Each row, then roughly how far along a hidden order it lies, from 0 to 20
In the rows, zero is written as 128.
149  133  154  118  119  135  91  144  160  122  121  146  138  157  131  119  151  113  137  141  103  107  120  137  137  144  131  106  130  178  136  84  111  120  136  133  112  107  144  127  130  181  84  125  115  110  151  125  153  155  112  122  125  121  154  129  111  165  137  104  134  128  99  151  129  120  116  137  134  122  128  163  115  75  126  124  149  226  119  116  129  107  159  126  135  121  118  102  117  79  130  99  95  154  133  131  114  97  108  124  142  117  106  159  81  175  100  100  128  183  101  102  126  147  128  130  135  124  113  122  104  117  106  148  120  172  128  155  111  137  125  71  110  153  125  85  142  108  96  141  124  135  133  139  103  81  124  145  150  183  144  185  139  97  95  131  134  104  118  141  144  108  129  137  102  120  125  108  128  122  132  128  165  151  131  140  91  92  142  123  148  143  162  139  87  113  95  86  138  91  141  156  119  154  111  117  97  118  128  178  130  137  119  50  127  101  134  121  131  173  143  94  139  150  131  120  149  131  157  191  144  111  110  151  110  91  110  98  135  148  133  114  141  139  126  45  123  129  130  128  115  125  118  173  185  134 -> 20
148  132  167  120  116  139  103  145  159  119  113  134  137  176  136  111  151  106  133  145  107  111  118  130  133  140  130  109  134  162  140  77  86  113  133  134  102  101  146  133  131  169  93  120  123  100  146  128  146  154  115  122  120  130  156  123  108  165  139  87  132  86  102  152  118  122  115  138  132  121  131  172  112  96  127  134  155  230  109  124  129  103  158  137  138  121  115  98  117  77  125  103  96  168  142  123  106  102  100  117  144  122  109  162  88  162  114  97  127  176  106  88  127  141  137  133  144  107  108  126  111  115  108  153  119  165  124  158  115  135  119  89  115  144  117  78  134  115  97  149  136  137  134  138  103  92  118  147  159  180  135  186  137  100  93  131  132  105  125  137  147  90  127  137  111  108  124  104  131  120  130  132  166  134  128  139  90  93  143  122  152  143  166  146  91  114  86  74  131  89  119  153  115  154  113  116  85  114  131  165  131  130  99  89  117  108  133  123  127  180  144  108  139  157  139  120  157  132  149  180  139  113  116  150  110  117  94  97  135  148  134  130  144  140  127  61  127  130  128  127  110  123  118  158  174  136 -> 20
148  129  158  121  121  141  97  142  143  118  136  170  128  115  135  122  145  119  140  136  91  100  128  126  136  143  127  137  137  163  124  117  113  110  133  135  135  131  157  125  140  161  105  144  123  107  143  121  134  150  142  123  112  132  137  118  131  147  137  137  150  106  106  151  121  122  104  130  127  115  122  168  112  66  129  144  139  202  118  138  137  119  151  115  131  119  122  118  106  107  142  103  89  140  123  137  127  113  124  99  140  154  121  158  104  148  109  120  147  171  92  118  118  132  111  119  126  125  107  104  116  101  103  161  127  185  113  169  118  136  116  84  119  162  126  121  140  124  107  143  156  133  114  141  107  123  129  144  136  180  143  190  144  106  107  135  123  133  102  132  146  120  115  126  117  133  131  120  131  119  139  127  153  106  133  127  91  111  137  142  134  134  165  137  91  102  99  124  128  80  151  137  119  138  128  130  108  112  130  173  120  123  127  100  109  104  140  123  133  132  136  104  142  131  121  120  131  123  132  171  144  122  106  139  110  88  98  109  138  140  126  96  131  146  136  67  127  122  125  132  117  133  105  156  166  134 -> 16
110  115  94  148  141  139  154  102  93  128  169  202  96  50  136  143  87  148  142  152  92  105  130  116  126  105  107  207  139  103  89  192  162  122  121  101  174  179  115  106  153  88  143  150  129  149  121  128  105  64  194  134  129  136  105  117  163  71  120  193  144  202  157  125  134  135  135  111  104  123  122  114  128  123  130  148  128  3  124  168  143  178  89  62  112  126  144  183  104  187  176  161  150  89  99  156  170  166  177  57  115  176  144  107  187  82  149  161  145  76  105  199  124  111  73  130  101  152  132  102  169  92  125  134  149  142  120  119  138  115  140  175  122  143  158  216  119  147  152  112  174  118  95  112  154  212  155  123  84  106  143  96  128  153  161  131  115  235  96  108  130  180  102  96  148  159  148  163  127  115  143  114  54  47  123  98  164  158  110  163  98  113  97  133  184  133  156  239  110  115  121  45  126  47  162  169  163  102  125  112  109  116  209  223  107  157  131  134  136  58  85  174  121  92  93  147  61  104  82  43  130  160  129  98  139  153  141  198  134  95  100  82  87  124  147  203  123  103  133  139  185  139  118  87  64  127 -> 0
135  121  136  140  133  144  112  113  127  127  152  189  116  116  138  124  112  127  138  151  96  94  125  114  132  120  119  173  143  145  108  132  130  109  128  117  132  146  153  114  147  142  113  137  121  120  142  125  122  104  182  126  122  139  133  112  131  121  130  151  154  130  111  148  118  129  109  119  112  115  121  147  116  81  134  152  147  124  120  147  142  142  123  97  125  114  135  140  97  117  164  123  101  114  114  142  157  126  159  86  138  165  131  142  123  110  127  127  146  131  91  158  123  131  34  137  119  135  106  104  142  84  104  165  132  178  122  153  123  127  137  112  113  166  148  156  132  128  121  129  160  137  109  133  110  142  136  143  114  158  144  166  136  126  122  135  121  181  95  124  143  143  105  109  121  135  133  142  135  114  137  127  120  107  127  115  114  114  130  145  120  129  144  136  120  116  111  187  114  86  143  111  118  100  135  149  130  102  127  158  112  115  177  148  98  134  132  127  130  94  115  115  134  115  106  134  101  114  106  126  146  136  111  124  120  110  115  159  139  137  114  93  113  134  146  99  122  118  130  133  152  129  110  133  131  131 -> 11
107  121  87  152  151  140  149  99  93  136  159  199  96  70  131  135  66  138  150  166  102  115  114  112  133  94  103  224  116  96  88  177  162  126  125  89  166  165  117  107  147  94  119  147  128  164  123  133  115  82  191  132  137  135  109  120  152  68  117  177  147  206  138  129  138  147  139  101  105  131  126  124  138  127  131  142  135  14  126  159  149  176  88  102  114  122  142  180  105  187  173  159  147  90  97  152  171  158  255  92  121  168  153  101  187  61  151  145  153  78  110  195  132  125  71  147  108  141  133  107  181  99  133  136  154  145  133  110  137  106  145  170  125  142  162  208  124  143  156  108  186  126  104  108  137  174  147  128  85  106  149  113  127  157  156  131  116  245  111  114  142  175  97  94  139  162  143  162  123  113  144  118  53  64  115  106  156  155  98  142  97  115  96  143  170  144  161  255  121  135  118  50  126  48  153  195  161  109  111  107  113  121  212  209  105  157  131  128  125  57  81  158  121  91  88  149  69  96  75  44  135  157  129  110  143  146  161  191  132  105  111  97  92  132  141  208  116  97  150  144  174  116  122  110  93  134 -> 1
128  124  122  132  135  142  131  118  131  128  144  197  110  128  137  131  107  119  147  158  104  101  116  110  134  117  105  165  140  153  94  103  140  113  131  114  138  140  140  115  146  135  97  142  126  132  140  129  134  101  169  129  122  136  131  114  136  105  132  148  151  148  128  150  120  131  119  116  114  120  122  162  121  84  133  146  150  98  120  145  142  159  131  102  130  116  133  143  98  135  160  118  102  119  113  150  140  131  156  80  131  158  128  140  143  104  131  128  154  128  97  150  128  129  82  132  117  133  121  110  162  97  117  154  138  177  124  155  123  120  141  114  115  168  148  157  133  130  131  127  177  130  108  133  111  146  140  143  118  161  149  154  137  128  122  135  125  186  99  130  146  157  98  113  119  143  139  134  131  114  145  119  107  69  126  122  114  114  120  141  114  134  144  134  115  112  119  211  122  90  140  94  117  105  153  156  127  99  117  171  113  125  188  146  106  140  140  122  123  87  111  126  132  114  111  139  109  102  106  128  147  136  117  129  119  109  125  171  139  125  118  103  109  138  138  95  117  103  138  138  156  119  111  143  133  134 -> 10
138  130  145  134  129  146  109  128  139  122  133  179  123  128  138  118  138  119  147  155  100  95  117  119  135  123  112  145  139  151  113  127  119  108  132  132  129  126  147  121  144  152  89  131  121  115  151  126  132  124  170  122  117  131  140  111  133  135  134  139  147  118  109  143  127  129  116  128  112  116  129  158  119  68  130  146  146  159  119  135  136  137  139  115  133  119  131  114  94  120  155  112  94  144  124  140  143  128  144  90  140  139  126  160  131  125  122  122  143  149  98  134  126  134  89  137  127  130  105  118  135  90  109  157  133  178  121  158  123  120  133  100  115  162  135  139  133  124  114  136  157  128  108  136  106  124  135  143  130  179  147  189  136  119  110  135  124  161  100  132  144  146  110  109  109  131  135  121  135  114  130  125  124  100  120  118  98  103  132  143  136  139  151  137  100  118  108  151  136  85  136  110  113  121  128  134  122  103  125  167  119  129  156  135  98  119  136  125  124  133  119  115  141  122  115  128  125  112  124  142  147  132  113  126  113  111  108  143  138  134  118  103  129  143  136  74  121  116  133  140  131  107  112  145  147  144 -> 14
115  126  98  145  139  138  159  103  105  136  139  194  100  71  135  134  79  138  145  170  110  106  122  112  138  107  102  183  129  124  95  167  160  116  129  95  151  158  123  109  146  102  112  148  125  152  122  129  124  73  196  131  129  132  109  119  155  79  125  180  149  182  138  131  128  139  133  111  101  124  124  142  128  114  131  142  144  51  126  154  141  182  97  88  115  118  140  183  100  170  162  149  144  99  105  167  175  161  173  84  127  164  145  109  172  76  143  143  149  86  102  182  130  123  72  141  114  139  121  109  170  104  134  137  142  145  135  139  133  113  131  159  119  148  162  191  127  142  146  114  187  126  97  118  140  186  148  134  96  137  147  108  131  146  151  132  114  245  105  113  150  183  98  95  131  164  142  148  130  119  145  119  62  69  117  112  152  142  122  140  98  126  108  132  161  136  158  255  122  124  118  70  121  75  154  176  158  105  119  129  109  121  215  190  99  154  135  129  123  64  97  146  120  95  99  143  81  93  97  67  141  153  122  118  132  135  151  190  133  112  112  91  89  132  140  184  116  100  148  138  176  118  114  111  84  136 -> 3
122  118  95  142  142  137  146  112  103  133  172  154  91  70  137  136  87  152  140  139  94  105  133  104  129  106  111  205  141  105  89  200  168  127  125  108  159  176  116  114  147  86  134  155  125  145  119  126  109  82  191  136  135  134  110  119  168  82  122  197  138  201  146  130  123  135  127  109  104  126  118  105  122  117  133  149  127  40  121  170  143  165  92  84  108  125  145  190  105  192  172  164  136  86  94  184  173  167  174  78  123  177  148  108  191  68  146  157  156  70  117  202  120  104  76  134  106  147  125  98  178  89  126  136  143  148  123  128  138  116  139  177  137  144  154  205  121  146  149  110  174  118  80  113  144  188  148  124  86  104  141  112  131  151  154  130  116  213  94  105  137  191  97  97  142  156  142  154  129  113  140  114  50  52  118  97  165  161  112  168  100  115  80  122  179  122  146  235  110  123  118  54  129  41  158  171  166  108  124  134  105  122  217  220  106  157  136  133  135  45  87  156  124  83  102  150  71  110  88  47  128  150  126  96  134  144  139  209  134  102  107  86  90  137  146  171  115  104  128  131  195  133  115  88  72  124 -> 1
123  115  104  140  135  142  134  113  120  130  160  204  105  87  140  129  99  137  142  147  96  104  134  105  128  107  103  191  143  112  99  168  143  117  124  106  155  166  123  114  151  108  141  146  130  142  126  128  110  88  200  130  132  138  117  108  145  94  123  169  152  166  144  128  130  134  125  113  114  120  127  123  122  110  133  136  127  67  126  160  139  165  101  97  118  115  143  168  102  166  157  143  129  94  98  148  174  166  173  82  128  191  137  133  177  81  141  141  147  93  109  134  123  115  72  138  110  149  121  102  169  90  121  144  146  156  122  130  131  113  140  151  121  151  156  194  125  142  138  122  176  123  95  120  128  175  147  121  105  132  144  108  127  148  149  133  114  242  93  117  140  166  100  96  130  153  138  158  128  116  141  121  70  67  123  99  137  149  117  158  101  121  113  137  142  121  134  247  109  91  124  81  120  77  147  160  141  106  125  147  106  121  194  181  94  151  138  131  132  58  101  137  123  94  99  141  74  108  96  70  137  152  135  113  131  131  131  192  138  112  106  101  95  127  145  158  119  104  137  135  180  133  114  109  108  133 -> 4
118  120  91  148  137  141  159  106  99  133  156  201  97  78  137  143  83  140  144  157  102  109  120  105  130  103  102  190  137  107  96  173  152  120  122  102  168  171  120  106  147  97  135  140  123  153  122  125  107  78  198  133  132  137  112  113  161  79  122  170  147  182  146  124  130  141  139  115  105  124  120  123  125  117  129  143  128  40  125  164  141  177  80  92  118  125  139  161  113  195  166  164  140  87  110  150  172  151  174  86  121  176  148  99  194  52  144  145  145  75  108  187  130  107  65  133  111  141  125  112  176  96  128  141  148  155  121  127  130  110  140  180  131  148  151  188  122  145  164  107  149  128  105  112  141  181  144  128  88  116  145  111  126  156  145  133  114  209  97  107  139  192  98  93  140  161  141  157  130  118  146  118  66  60  120  99  161  154  111  151  99  118  107  134  177  137  153  255  108  124  123  72  127  70  154  168  158  109  119  117  110  120  218  215  95  162  136  129  132  65  90  160  122  97  97  148  60  97  60  49  134  151  127  109  136  136  139  206  134  102  109  91  86  131  139  204  117  100  142  137  178  123  114  107  89  129 -> 2
129  125  125  135  132  141  129  121  122  131  149  204  108  107  136  133  106  132  146  154  90  94  126  106  139  108  109  179  132  141  113  123  135  120  130  113  137  145  133  120  148  123  97  141  123  128  141  127  134  104  183  129  118  131  123  115  138  109  131  152  150  136  128  142  127  125  116  116  113  119  117  151  116  83  134  155  145  95  118  151  143  155  134  106  128  115  132  146  98  135  154  129  112  117  110  147  156  135  155  81  130  164  129  142  143  106  131  132  147  130  86  152  124  129  86  130  116  129  109  108  148  90  113  147  138  169  122  148  121  125  143  127  111  164  138  150  136  132  134  127  173  123  102  126  120  151  139  142  116  158  148  155  136  125  131  135  121  209  98  125  148  156  98  116  121  142  136  146  133  118  141  124  103  72  128  110  111  127  127  149  116  123  131  146  130  116  117  215  123  96  142  91  119  90  143  168  130  102  124  148  107  122  183  153  113  134  139  126  123  91  110  125  133  114  102  138  103  107  108  117  145  131  116  122  123  114  121  170  139  126  115  96  105  140  138  128  120  99  137  136  153  121  106  140  130  138 -> 9
112  118  91  145  141  135  158  104  94  138  159  210  96  58  136  145  76  147  140  120  98  117  136  107  127  98  110  198  136  95  90  195  179  119  123  98  166  177  128  108  150  86  144  146  129  152  122  128  103  75  194  135  132  132  103  117  167  64  118  205  151  178  148  125  129  140  127  109  104  125  120  115  131  125  129  147  123  7  123  165  147  185  77  89  111  123  148  203  109  181  169  165  135  86  97  156  183  164  190  80  123  176  149  110  214  63  148  155  150  68  111  203  124  106  72  129  105  155  129  106  167  96  128  126  157  155  126  128  138  114  139  177  128  148  152  201  121  148  160  111  181  117  89  117  136  202  150  120  82  113  138  102  129  162  159  131  119  237  100  105  133  187  101  93  149  159  141  163  127  114  147  118  44  49  119  100  160  161  107  167  91  113  100  134  177  146  159  255  106  142  113  51  127  61  161  171  161  110  125  122  101  115  226  213  107  159  134  134  137  41  84  171  121  84  98  147  52  102  82  55  125  158  134  97  140  137  141  201  134  106  102  87  93  132  144  201  120  103  133  136  176  130  114  89  76  123 -> 0
129  119  123  138  136  146  128  119  127  123  148  198  100  99  141  130  109  132  141  154  101  98  131  108  136  107  103  180  141  128  93  165  145  114  124  114  137  170  137  115  151  126  124  146  124  131  133  123  121  103  187  131  120  136  110  121  144  104  131  170  151  149  133  139  131  132  126  121  103  120  122  132  122  83  131  150  138  100  116  164  138  155  98  88  120  119  135  159  106  154  158  144  117  111  104  152  161  141  174  81  129  168  141  129  155  101  138  142  151  111  102  167  123  120  81  129  114  143  116  119  151  83  117  149  138  176  118  146  125  112  137  138  121  159  143  172  130  136  131  122  174  127  101  122  130  173  141  139  104  137  141  140  135  135  143  137  115  195  97  117  143  157  100  104  132  144  136  147  133  116  145  121  99  57  121  109  133  135  117  149  99  120  135  134  134  122  123  219  123  89  128  81  121  61  147  158  129  102  128  151  108  121  200  166  95  141  133  129  125  75  106  134  129  99  91  140  88  106  96  90  145  146  117  118  126  120  126  172  139  116  112  80  107  144  150  123  116  101  132  140  163  126  111  122  110  134 -> 7
145  130  150  121  124  144  110  145  149  129  133  158  131  143  131  122  151  116  142  127  106  95  122  128  134  143  124  125  144  158  127  106  113  119  138  137  112  132  154  128  143  163  89  138  132  102  151  123  139  151  128  122  112  135  146  124  120  149  135  135  149  102  103  158  121  119  109  127  133  119  124  170  107  61  131  139  152  200  115  131  140  108  150  117  133  121  127  116  102  101  141  111  92  141  122  131  123  100  117  101  131  139  111  159  108  145  111  118  144  166  91  109  122  138  126  122  128  128  106  114  106  100  102  157  127  173  125  160  113  135  120  99  110  161  127  113  143  116  97  146  148  134  118  140  107  110  130  147  145  201  142  186  142  106  119  130  129  136  111  131  138  116  111  123  115  129  133  116  131  116  132  129  149  106  136  126  92  108  142  143  136  139  167  144  85  101  91  134  131  75  153  131  116  141  127  126  105  111  130  179  123  136  110  112  116  101  136  122  126  145  133  92  141  140  122  122  155  123  134  168  146  127  112  141  110  104  101  128  138  139  127  111  139  143  135  37  120  123  123  130  121  131  117  160  165  137 -> 17
